In the rows, 128 means zero.
Each row is followed by its class number.
[191 147  97  59 134 119 126 152 138  93 184 107 113 131 122 116 115 117
 168 112 139 127 145 108 118  93 155 120 120 138 100 115 135 129 134 128
 109 125 141 162 154 142 121 138 132 160 108  91]  10
[103 135 117  40 113 120 148 149 181  85 146 151  64 117 125 146 105 152
 222  87 119  84 179 116 126 103 127 113 123  75 152  87 114 185  26 141
  94  86 192 176 114 104 130 101 122 140 117 107]  4
[132 136 146 152 140 163 119 106 107  62 136 114 119 147 107 129 134 126
 124 123 115 125 139 159 120 102 143 114 117 102 113 152 153 135 101 133
 143 123  98 119 126 105 138 111 133 128 106 154]  8
[106 126 118 117 117 120 110 134 109 164 213 130 169 104  86 124 144  65
 131 171 117 129 118 122 112 114 153 167 155 146 125 154  94 127 103  81
  89 165  82 129 166 144 109 136 102 131 161 101]  5
[169 135 110 114 132 122 133 114  86 136 127 123  93 156 155 123 116  93
 143 135 156 145 144 113  88 119 136 101 134 144 140 132 122 123 150 129
  94 113 120 144 125 171 146 115 138 134 110  99]  1
[150 132 126 148 147 116 120  99 132  95 114  89 123 131 120 111 121 112
 132 154 132 115 139 124 113 113 171 118 152 139 151 124 113 124 122 141
 127 111  60  87 123 136 148 116 161 130 139 142]  2
[110 134 128 198 111 147 153  77 158 113 130 137 191  41 175 150  61 123
  83 154  94 100  93  98 172 117 130 160 135 120 118 144 130 150 104 112
 212  89  52 100 158  59 170 125 110 136 159 187]  6
[153 137  97  99 139 112 135 151 129 125 115  73 105 136 155 104 107  93
 152 127 150 144 126 101  93 126 140 104 134 118 119 126 116 124  96 114
 112  48 126 142 131 158 124 129 114 117 109 116]  2
[176 104 152 114 122 137 136 124 147 114 105 148 127 136 130 100 164 114
 155 129 148 164 145 132  90 133 118 125 125 150 114 150 132 107 137 136
 123 122 141 137  92 180 114 137 125 134 128 113]  8
[129 136 135 126 152 126 105 112 115 147 144  97 106 134 111 149 111 109
 133 141  99  97 140 155 148 103 135 128 106 171 137 125 155 144  82 112
 142 147  58 131 160 106 135 125 111 111 119 132]  10
[145 104 123 135 165 140 134 133 111 108 163 126 137 159 122 106 106 140
 166 136 152 140 107 116 101  99 146 147 125 159 120 103 125 135 110 119
 101 130 145 123 125 143 133 134 128 134 109  73]  9
[154 133 136 172 136 126  99 119 125 105 139 139 106 124  85 134 133 138
 153 104 113 103 133 150  98  94 128 163 126 138 118 138  99 136  85 126
 117 114 115 113 132  99 129 122 133 124 128 134]  8
[125 142 108 172 168 138 102  92 133 101  77 116 146 145 119  95 134 164
 164 116 118 148 133 130 129 124 163 104 142  72 150 153  93 111 110 142
 107 168  79 130 135 141 138 133 133 143  87 154]  4
[118 140 107 131 185 166 124 108  89  69 130  86 110 147 110 142 130 121
 148 164 100 107 141 121  90 126 185 130 159 145 129 125 110 140 104  60
 136 124  74 125 147 125 144 123 148 127 157 127]  2
[179 121 130 131 113 142  96 112 100 132 143 141  82 154 125 157 148 130
 167 136 149  85  96 149  83 109  95 149 181 124 105 121  89 175  71 122
  98 149  85 139 154  96  96 136 133 125 160 130]  10
[141 134 120 108 151  91 110 144 151 171 113 102  98 137 140 157 115  71
  85 134 190 107 134  93 134 153 154  91  64  81 170 121 182 146 129 140
  91  90 212 157  68 130 170 101 131  91  55  81]  9
[164 133 149 124 149 135 133 133 158 127 131 136  86 156 121  98 125 112
 160 131 146 170 158 146 117 119 133 115 105 134 123 103 141 120 115 136
 125 137 117 149 135 158 142 152  91 147 148 136]  10
[145 129 131 138 143  91 114 114 126  71 133 109 130 123 141 120 133 116
  69 132 162 143 151 134  71 144 151  90  93 131  92  95 120 112 105 116
 140 115 125 141 146 164 114 147  96 156 137 118]  5
[118 138 112  59 140 146 122 100 148 117 147 104 114 139 135 118 112 125
 216 123 145 163 146 115 126 152 145 135 130 140 128 132 108 118 111 142
 111 134  83 179 127 165 135 104 102 216 133 129]  0
[148 139 107 123 127 137 146 117  96  99 158 129 117 146 147 110 122 117
 117 141 134 170 123 124 104 110 151  94 128 143 156 113 126 121 130 124
 118 121 115 130 130 164 139 133 120 134  95 100]  1
[132 141 129 190 168 147 130  77  96  77 101 138 155 159 116 127  94 145
 157 131 125 113 117 126 103 108 135 103 197 116 112 172 113 146 105 118
 128 147  66 124 147 121 160 130 124 133 155 134]  4
[169 161 111  74 161 119 121 155 150  97 150 106 156 116 150 118 130 100
 106 149 143 160 139 130  99 115 174  91 146 151 114 136 121  98  80 106
 115 112  94 154 141 177 107 128 124 144  89 105]  7
[162 161 130 147 152 129 127 133 184 121 161 140 103 166 111 132 107 142
  89 128 182 161 111 108 127 140 119 116  98 137 129 107 124 146 131 140
 100 135 127 103 119 172 173 146  94 160 129 117]  10
[136 150 140 163 117 108 139 113 128 144 129 127 127 129 123 108 119 121
 158 134 120 181 129 141 101 120 130 131 118 152 126 140 133 121 114 154
 106 114 138 119 133 152 110 153 120 147 154 135]  3
[173 141 117 101  90 139 112 147 142 147 125  81 124 139 135  60 176  67
 156 141  81 202 147 142 161  84 198 123  87 161 113  75  83  98  97 121
 146 122  80 131 179 207  98 126  60 111  49 152]  9
[176 148 115  96 146 120 121 129 143 121 122  98  95 147 122 105 104 115
 147 120 158 141 154 122 125 125 124 113 114 149  98 101 143 125 103 139
 101 120 125 132 144 143 144 128 115 158 121 111]  10
[160 130 130 144 122 129 115 104 139 116 103 117  99 167 126 106 116 133
 156 112 109 148 123 128 114 123 154 137 130 148 123 131 106 121  71 142
 129 112  98 136 138 150 128 118 100 137 118 136]  7
[ 78 118 111 103 153 174 143 139 106 118 148  95 104 179 145 123 130 154
 208  99 109 168 149 171 144 175 113 133  12  54 121 133 140 107 131 132
  97 102 194 169 152 124 135 169  81 181  84 147]  7
[125 137 133 148 146 139 119 113 111  88 142 125 142 124 134 150  94 147
  69 125 109  94 124 164 105 104 146 136 143 136 109 148 121 140  86 125
 131 105  99  87 174 146 188 115 110 122 150 130]  5
[128 157 160 144 136 114 178 165 133 143 118  93 143 156 155 120 139  85
 139 188 189 182 161 147  52 184  88 146 170  98 143 153 149  82 190 118
  93 158 203 116  81 158  94 136 134  76 181 132]  1
[124 147 106 159 143 132  93 117  79 188  91 109  96 129 108 118 137 175
 160 126 142  93 125 110 140 107 125 109 112  76 164 100 104 132 120 136
  93 155  67 106 145  92 133 109 150 126  74 132]  1
[183 137 135 103 132  82 128 124 128  88 180 115 123 134 135 104 120  90
 146 129 158 141 158 134 128  98 140 104 101 176 128  97 147 119 128 172
 101 111  81 100 121 161 121 122 134 166  92 110]  9
[ 97 157 118 142 138 162 114 100  99 132 157 131 123 126 126 150  97 128
 138 130 130 117 112 152 130 112 151 141 141 137  98 161 131 141 107 102
 121 124 111 111 172 104 151 128 120 126 128 184]  5
[117 154 107 120 141 144 108 122  81 117 142 127 134  81 130 136 136 115
 133 126 136 105 139 140 155 127 148  98  96 128 125 139 137 133  92  88
 101 123  89 137 154  80 146 114 127 157 133 137]  1
[131 145 138 155 133 138 128 116  87 124 131 129 110 140 120 114 125 132
 146 115 128 143 147 143 140 116 145 107 126  99 149 150 134 131 109 118
  97 119  80 154 135  97 157 111 138 132 121 122]  1
[146 106 163 139 135 107 173 129  67 196  62 163 163 160 138  98 123 100
 145 172 205 186 140 136 101 110 101  89  90  48 134 127 139 118 226 210
 116 113 152 212  95 125  45 113  86 100 104 127]  0
[ 87 172 160 192 166 126 134  77  82 122 148 115 157 127  94 145 106 151
 134 114  64 132 144 175 108  84 165 119  92 131  83 178 109 129 134 153
 132 135 130  99 178 123 165 162 132 138 137 181]  3
[114 144 104 125 150 118 127 135 112 113 130 111 122 153 115 102 111 126
 160  98 134 150 148 123 112 128 135 131 134 128 149 133 157 113  98 151
  86 109 127 160 103 158 126 123 130 158 121 111]  4
[ 90 170 128  95 144 125 111 122 114  98 156  90 116 103 112 122 120 123
 144 113 126 114 144 169 160  96 172  99 133 159 135 139 163 127  56 182
 116 110  83  87 100 115 143 102 154 149  90 206]  9
[103 138  95 139 158 153 107 145 100 147 138 129 114  75 158 119 107 141
 144 131 149 146 129 184 202  88 132 109 123 138 166 110 158 109  85 104
 150 138  95 157 149 107 109 135 141 134  92 170]  1
[115 204 133 131 136 102  49 144 153  74 200 143 164 174 133 105  78  99
 118 183 156 153 123 162 150 107 152  65 106 166 142 198 133 130 118  83
  30 162  68 114 171 110 140 152 126 166 131 126]  4
[130 202 179 155  47  85 125 140 183 159 221 142 131 116  69  45  89 124
 134 155 136 207 142 188 222   4 151  49 128 152 161 138 174 141  92 206
  95  99  85 119 166 146 152 184 132 182 148 146]  3
[192 137 121 127 126 132 137 110 169  75 131 112 138 135 145 134 143 123
 113 125 152 127 136 132 101 126 161 127 127 131 130 121 105 123 123 123
 137 133 117 131 142 167 138 133 144 139 137 151]  7
[163 150 115 152 144 118 125 105 105  66 101 109  99 107 112 174  92 111
  78 180 107  76 160 111 109  97 116 120 171 102 104  97 154 161 110 123
 173 145  93 134 141  92 109 100 129 106 166 130]  10
[169 135 145 175 118 173 126  47 120 107 123  58 147 163  97 118 137 141
 144 138 102 105 145 159 176 134 119 143 124 140 115 163 111 145 129 153
  95 138 122  40 147 134 152 127 132 111 105 116]  1
[143 141 148 117 139 115 137 131 157 126 151 107 114 160 140 126 131 119
 154 132 167 150 112 115  84 127 139 117 153 147 119 125 129 127  91 149
 119 110 128 115  93 193 135 126 104 122  97 112]  9
[155 150 136 132 137 130 150 142 127 134 134 135 153 140 123  78 122 150
 144 116 147 157 144 132 145 117 112 134 102 115 127 139 136 112 144 152
 115 103 139 142 128 138 108 159 127 141 124 134]  6
[141 167 147 121 135 123 157 162 107 136 142 121 124 146 126 112 142 119
 133 110 142 137 134 128 113 115 114 108 121 124 114 128 154 115 102 149
 129  81 118 136 119 158 138 146 119 137 132 125]  6
[ 82 117  83 152 199 139 100 108  36  71 126  93 134  87 109 177 108 151
 141 107  81  86 154 161 106  91 125 187  57 163 111 126 189  96  85 141
 151 108  98 156 116 107 118 101 153 168 107 134]  8
[124  93 116 136 143 109 147 128 112 117 111  80 119 133 139 120 125 112
 133  87 139 146 138 137 109 106 158 103 102 131  99 147 127 110  99 146
 158 109 172 161 133 208 144 143 115 119 116 127]  5
[144 135 121 142 150 143 107 125 107  98 118  91 123 137 120 114 115 129
 146 147 108 108 131 129 116 112 142 137 145  98 106 116  93 133 104 107
 128  89  94 119 154 105 124 135 125 116 131 133]  2
[115 138 119 143 146 133 112 102 100  89 144 146 126 140 110 160 120  96
 144 137 139 103 111 153  50 113 108 126 121 128 116 135 103 113 102 107
 108 114 101 127 152 103 122 114 130 125 136 148]  0
[123 129 126 149 141 136 122 114 160 118 117  95 117 103 118 134 126 142
 147 134 121 107 141 128 127 118 161 110 130 119 129 127 128 118  79 117
 152  90  73 124 145 117 124 116 134 147 104 146]  7
[138 170 150 137 158 129 108 109 193  95 164 129 108 126 116 173  91 148
 140 121 137  88 127 144 186 108 126 110 100 120 110 137 141 162  75 112
 133 165  91  98 165  83 187 122 113 132 112 138]  10
[141 107 125 114 146 139 139 122 125 118 150 125 149 116 117 133 135 101
 155 133 126 126 123  91  91 115 142 144  95 173  81 113 110 127  81  95
 130 125 112 135 143 181 139 147  81 138 154 100]  5
[121 190 139 119 157 139 109 103  87 156  68 100 117 136  86 137 141 129
 204 149 147 104 133 143 140 118  99  69 128 123  99 136 116 143  50 160
 101 128  28 115 140 100 103 101  72 141 126 179]  0
[135 136 143 150 147 151 109  95 109 111 121  92 115 151 100 144 136 127
 189 143 113 105 139 160 142 103 122 116 108 104 109 105  99 125 117 154
 144 140  78 117 160 115 127 123 109 145 106 145]  0
[134 138 133 155 142 127 123  97 107 102 145  99 138 134 121 140 119 123
 130 142 132 104 133 159 120 110 132 138 140 128 113 134 127 129 102 137
 119 156  89  82 166 131 151 128 133 126 139 143]  5
[159 120 124 101 147 162 186  64 123 111 139  94  98 127 183 119 148 118
 225 141 148 147 189 125  38 108 162 117 113 182 102  72 126  90 189  99
 173 128 105 135 164 201 109 148 142 154 106 164]  1
[146 112 111 142 149 125 120 114  33 173  58 128 110 105 114 112 105 163
 111 108  85  72 119 113  81 117 111 125 164 147 173 132 189 136 137 144
 142 122 152 127 106  99 122 159 193  96 185 131]  3
[144 140 115 114 152 134 149 136 144 100 134 121 147 156 129 106 115 120
 140 123 123 163 159 107  97 121 167 136 133 118 150 144 119 132 148 131
 103 123 153 172 108 185 119 132 116 124 131 120]  4
[101 110 162 167 156 152 130  93 153 107 143 121 115 107 101 101 135 131
 119 133 119 138 169 177 133 100 147  82 100  98 120 146 122 134 105 124
 138 109 123  84 146 107 104 133 125 123  69 155]  8
[171 145 141 140 142 147 128 103 145 125 114 123 134 157 134 119 111 139
 116 129 123 173 147 139 109 131 142 150 164 141  78 128 108  93 140 117
 148  98 118 137 162 203 181 147  99 134 108 108]  5
[130 149 128 199 162 131  96  84  84 103  88 150 117 173  90 110 101 159
 134 121 116 144  84 140 141 108 111  84 119 138 121 132 120 110 101 146
 129 161  69  95 154 116 162 128  98 149 107 114]  0
[103 169 140 175 112 168 135  96  93 135 128 144 135 182  70 136  99 146
 160 154 115 143 112 119 201 114 100 149 142 169  78 196 131 150 133 146
  90 109 134  93 123 122 148 124 149 147 128 116]  6
[129 154 109 170 135 124 102  86 136  74 106 121 141 144 114 120 104 140
 143 128 124 117 130 134 109 114 136 110 163 101 128 138  82 136  86 137
 103 130  85 110 145 113 150 130 136 140 116 155]  4
[156 119 130 116 158 143 130 140 133 148 132 141  84 154 119 133 122  89
 171 141 124 142 122 113  99 113 126 128 114 159 107 112 135 131  84 118
 120 122 117 138 132 166 134 131  70 122 126  92]  10
[164 153 133 128 154 152 144 132 120 116 138 126 123 159 143 116 127 124
 132 128 134 140 140 130 105 129  91 150 115 116 111 112 138 112 115 137
 116  99 130 115 127 161 121 149 129 132 114 121]  6
[128 122 136 134 147 145 129 100 123  84 128 122 143 133 108 164 135 141
 153  99  85  87 124 171 149 111 124 129 128 126  91 161  73 129  71 154
 140 140 114  84 151 135 167 133 134 127 109 162]  7
[160 137 122 119 130 114 114 124 133 123 142  97 112 173 125 110 104  90
 154 147 137 132 160 115 103 155  99 129 154 134 154 121 170 124 140 121
  98  85 136 153 103 140  77 148 116 119 110  83]  4
[165 139 120 116 125 106 134 113 125 127 120 119 140 114 132 100 137 132
 110 129 176 134 151 129 103 124 144  94 121 141 143 103 118 114 140 134
 119 118 144 140 125 155 129 132 128 137 119 107]  1
[111 107 147 109 124 171 170 136 143 166 121 150 128 126 117  87 159 100
 205 159 141 181 119  98 131 141 135 110 148 135 132 117  94 148  37  95
 137  96 101 174 102 119  84 155  84 128 133 127]  6
[172 124 138 128 164 144 132 102 132  91 127  97 112 167 156 149 146  99
 140 126 155 141 126 128 106 155 134  87 114 160 117 117 104 117 164 115
 151 160  88 118 138 194 161 139 130 160 130 129]  0
[134 136 141  95 148 141 137 133 155 142 171 106 107 145 107 131 111 100
 157 159 146 144 155 136 113 105 165 114 127 156 113 138 125 154 113 126
 113 107 142 160 134 153 121 137  94 135 134 115]  10
[105 138 127 128 134 152 115 122 103 107 156 110 124 134 111 113 122 142
 168 116 106 137 128 162 107  84 170 137 146 128 124 158 117 119 105 140
 129 125  93 119 145 113 139 108 142 146  91 160]  8
[102 159 112 167 161 134 116 104  96 114 142 121 122 124 102 124 100 128
 116 112 106 102 154 146 130 102 147 115 125 112 130 123 125 149 108 141
 111 107 109 113 152 118 141 131 115 152 131 162]  4
[153 142  99 122 102 184 160  94 166 139 150 114  93 104 142  74 145 154
 231 153 199 182 154 101  89 178 168 179 191 143 159 131 164 121 187 106
  73 130 115 117 123 131  94 144 179 211 211 185]  5
[ 94 122 118 146 132 133  84 123  71  92 158 113 116 147 118 136  98 132
 164 142 121  99 129 176 130  96 134 122 113  84 132 117  84 132  88 135
 117 127 110 136 159  66 133 118 121 138 101 136]  1
[108 132 121 148 155 128 101 117  92 156 144 121 131 124  75 122 111 126
 142 119 129  97 132 136 138 103 153 151 150 123 124 125 117 128 105 132
 102 110 104 114 138  95 170 103 150 136  97 121]  9
[148 106 136 128 133  94 133 140 169 147 111 122  95 118 143 112 114 142
 133 109 161 146 136 133 128 160  88 119 122 141 121 104 161 104 115 143
 141 107 148 132 124 155 137 147 103 161 134  84]  10
[159 122 134 112 148 135 155 149 135  99 141 128 122 126 138 121 155 123
 149  96 130 171 151 141  96 111 158 132  94 138 132 141 142 107 139 134
 135 111 159 163 101 174 136 134 137 135 100 118]  8
[118 131 175 131 101 105  96 117  88 119  99 178 104 153 108 129 145 179
  57  56  68 121 128 156 116 148 102 142 136 131  82 126  95 113  65 105
 119 131 115 126 158 109 185 131 148 106 120  99]  5
[ 98  79 132  82 120 180  63 131  71  38  92 143 158 137 103  80 163 159
 182 142  72 119 129 134 136 148 111  90  84 116  54 185 118  98 107  99
 135 143  83 127 145 126  86 124  69 195 135 111]  8
[164 100 125 102 122  98  80 134 105 142 131 101 130 187  83 122 145  74
 130 118 166 110 153 132 136 179  57 129  70 102 117 131 107 118 121 149
  89  96 101 139 123 183 105 138  56 134 107  98]  5
[181 168 151 143 168  90 116 108 115  67 167 119 126 176  93 122 124 122
 105 136 142 117 133 105  22 131 146 109 109 117 126  95 144 135 112 151
  80 152 159  97 116 143 143 150 134 155 164  59]  3
[149 149 130 168 150 119 101 105 115  93 113 113 120 163 108 100  98 136
 128 137 122 122 123 144 104 111 165 132 171 137 132 140  96 122 118 109
 126 109  97 109 154 111 162 133 144 111 143 129]  2
[108 158 112 127 105 147 106 104 114  95 120 114 135 100 160 115  97 134
 134 165 149 129 108 123 174 120 168 104 156 112 131 122 148 129 108 121
 141 174 105 115 138  70 133  87 139 150 119 153]  1
[112 157 111 109 151 126 127 120 134 117 137 139 125 134 130 150 114 114
 188 148 150 138 110 131  95 128 109 142 112 180 140 108 131 102 112 124
 144 160  97 136 132 163 117 119  78 154 155 151]  0
[148 142 146 191 145 126 133 109 172 125 105  68 122 111 178 151  81  88
 151 114 134 141 115 130 156 115 108 173  93 156  95 154 179 109 101 157
 171 158  52  90 118 124 121 107 128 100 137 237]  10
[167 125  86  90 143 123 122 139  77 132 134 127 147 130 140 121 124  90
 162 137 159 138  97 106  96 117 151 121 122 161 125 124 124 131  91 130
 106 124 108 160 131 158 122 141  82 137 134 111]  5
[131 141 140 170 123 122 111 119 118 104 164 132 122 132 101 119 101 121
 124 128 117 122 136 149 114  93 155 144 132 130 115 147 126 128 110 124
 113 107  92 105 167 115 141 120 117 128 152 143]  5
[ 72 158 138 162 171 158  65 146 127 168 168  85  66 156  81 171 133 190
  89 135 127 104 135 125 182 135 163 111 107  43 141 140  79 190 130 106
  99  60 118 159 116 107 122 141 144 137  69 131]  2
[148 116 137 110 132 143 142  72 131 114 130 145 112 135 136 126 127 103
 177 117 136 151 145 148 126 109 129 128 107 135 131 112 134 118 122 138
 137 146 112 173 133 128 117 124 139 140 108 141]  0
[141 133 160 129 125 150 119 111 129 121 125 132  76 148 139 157 137  97
 173 137 126 103 117 146  75 101 109 119 160 109 112 150 160 123  97 138
 139 113 126  95 106 114 119 109 147  78  70 144]  8
